Below is a small trained network, with its code and all its weights. Each question gives an input and a class and asks what happens when units are switched off, that is, made to give their printed mean instead of their output.

import numpy as np


def w(rows, s, z=0):
    codes = np.array(rows[::2]) - 128.0
    scale = np.full(codes.shape[1], s)
    scale[-1] = z or s
    return codes * scale


def f(y):
    return y / 2 * (1 + np.tanh(0.7978845608 * (y + 0.044715 * y**3)))


def log_softmax(a):
    a = a - a.max(-1, keepdims=True)
    return a - np.log(np.exp(a).sum(-1, keepdims=True))


def net(x, mask):
    res = np.array(x, float).reshape(1, 7) / 4 @ E
    y = f(res @ A[0][:, :-1].T + A[0][:, -1])
    res = res + np.where(mask, y, B[0][:, -1]) @ B[0][:, :-1]
    return log_softmax(res[-1] @ U[:, :-1].T + U[:, -1])


A, B = {}, {}
E = w([
[165,169,139,97,100,59,248,63,104],'x0',
[123,112,124,126,126,135,139,127,139],'x1',
[34,132,222,120,63,127,127,101,95],'x2',
[34,240,58,84,197,153,154,167,147],'x3',
[137,154,140,133,129,110,114,138,123],'x4',
[128,130,129,129,131,116,124,135,129],'x5',
[127,123,131,126,127,128,129,131,127],'x6',
],0.014)
A[0] = w([
[91,175,103,62,99,146,153,172,131,10],'neuron 1',
[141,185,29,27,196,160,103,164,211,98],'neuron 2',
[206,99,53,152,142,96,164,177,78,2],'neuron 3',
[217,65,156,175,85,134,78,70,135,140],'neuron 4',
[86,202,114,64,86,140,159,186,196,3],'neuron 5',
[130,104,166,169,74,92,170,69,122,77],'neuron 6',
[82,126,124,77,137,132,73,167,138,74],'neuron 7',
[95,79,149,164,110,146,77,199,116,16],'neuron 8',
[247,119,68,108,207,119,135,97,186,170],'neuron 9',
[32,231,96,47,147,154,176,149,156,90],'neuron 10',
[214,94,159,96,132,157,66,93,152,13],'neuron 11',
[140,150,94,45,185,161,91,149,197,94],'neuron 12',
[169,170,90,74,97,65,230,68,104,128],'neuron 13',
[164,122,157,108,89,81,165,85,139,48],'neuron 14',
[68,71,139,118,52,183,44,213,154,161],'neuron 15',
],0.011,0.0079)
B[0] = w([
[129,95,181,169,124,162,55,104,165,166],'neuron 1',
[173,46,106,32,36,59,209,130,51,235],'neuron 2',
[133,43,203,201,209,137,69,91,181,161],'neuron 3',
[144,122,101,190,190,107,33,155,169,204],'neuron 4',
[119,107,209,248,171,184,122,64,141,179],'neuron 5',
[123,52,169,170,124,66,200,56,48,177],'neuron 6',
[142,72,104,90,101,62,197,192,63,166],'neuron 7',
[109,103,213,218,166,162,95,103,176,163],'neuron 8',
[10,140,165,193,216,145,65,158,140,211],'neuron 9',
[57,165,126,209,215,126,77,161,139,250],'neuron 10',
[62,79,99,196,157,76,136,228,80,155],'neuron 11',
[197,173,120,67,67,83,173,132,72,187],'neuron 12',
[81,165,135,203,193,135,94,130,155,225],'neuron 13',
[126,50,116,134,104,50,240,115,69,166],'neuron 14',
[84,119,117,174,211,102,78,123,133,211],'neuron 15',
],0.011,0.024)
U = w([
[49,174,44,143,178,178,98,249,182,22],'0',
[116,145,187,169,167,203,92,124,229,17],'1',
[187,108,40,63,2,92,247,81,44,2],'2',
],0.0092,0.00098)

Each question gives the input, the list of numbers given to net, and the class t.
The units are the neurons (one row each of A and B). Each row of codes is followed by its name. A weight is (code - 128) times the scale printed after its matrix; where a second scale follows, it is the last column's (A, B and U).
mask holds one flag per neuron, in row order. A switched-off neuron (its flag False) gives its mean, the last column of its row in B, instead of its output. The means were averaged over made-up inputs and are rounded, as every weight is.
A unit's drop is (log p(t) with every unit on - log p(t) with that unit switched off) / (log p(t) with every unit on - log p(t) with every unit switched off).
The circuit of an input: a set's keep is (log p(t) with only the set's units on - log p(t) with every unit switched off) / (log p(t) with every unit on - log p(t) with every unit switched off). Starting from the 12 units with the biggest drops (on a tie, the unit counted first), units are removed one at a time, each time the one whose removal leaves the highest keep (on an exact tie, the one counted first), for as long as the keep stays at least 0.8.
units of the circuit, in order: the units of the circuit, biggest drop first
top k neurons: the k neurons with the biggest drops, biggest first
drop when u is switched off: that unit's drop, to one decimal
input [-7,6,-3,6,-7,-3,-3], class 2: units of the circuit, in order	(neuron 2)
input [-4,0,-6,-7,-5,0,-1], class 0: top 2 neurons	(neuron 11; neuron 5)
input [0,-6,-2,-4,-5,-7,-8], class 0: top 3 neurons	(neuron 5; neuron 11; neuron 8)
input [-3,1,-4,1,-8,0,5], class 2: units of the circuit, in order	(neuron 10; neuron 2)
input [7,7,2,7,-3,-1,0], class 1: top 2 neurons	(neuron 5; neuron 1)
input [7,5,1,-2,-2,6,-1], class 2: top 2 neurons	(neuron 14; neuron 10)
input [-7,1,-8,1,-5,6,-7], class 2: top 2 neurons	(neuron 2; neuron 12)
input [0,-2,-3,-5,-7,8,6], class 0: top 4 neurons	(neuron 11; neuron 5; neuron 8; neuron 1)
input [-5,-7,-1,-8,-6,-2,-6], class 0: top 3 neurons	(neuron 11; neuron 5; neuron 4)
input [8,-7,8,8,-1,5,-2], class 1: drop when neuron 5 is switched off	0.4
input [6,6,7,5,4,6,-3], class 1: drop when neuron 5 is switched off	0.1
input [-5,8,-7,4,-6,2,7], class 2: drop when neuron 2 is switched off	0.6
input [-3,6,-3,1,8,-6,0], class 2: drop when neuron 10 is switched off	0.2
input [-1,-1,-6,-5,8,4,-6], class 0: units of the circuit, in order	(neuron 11)
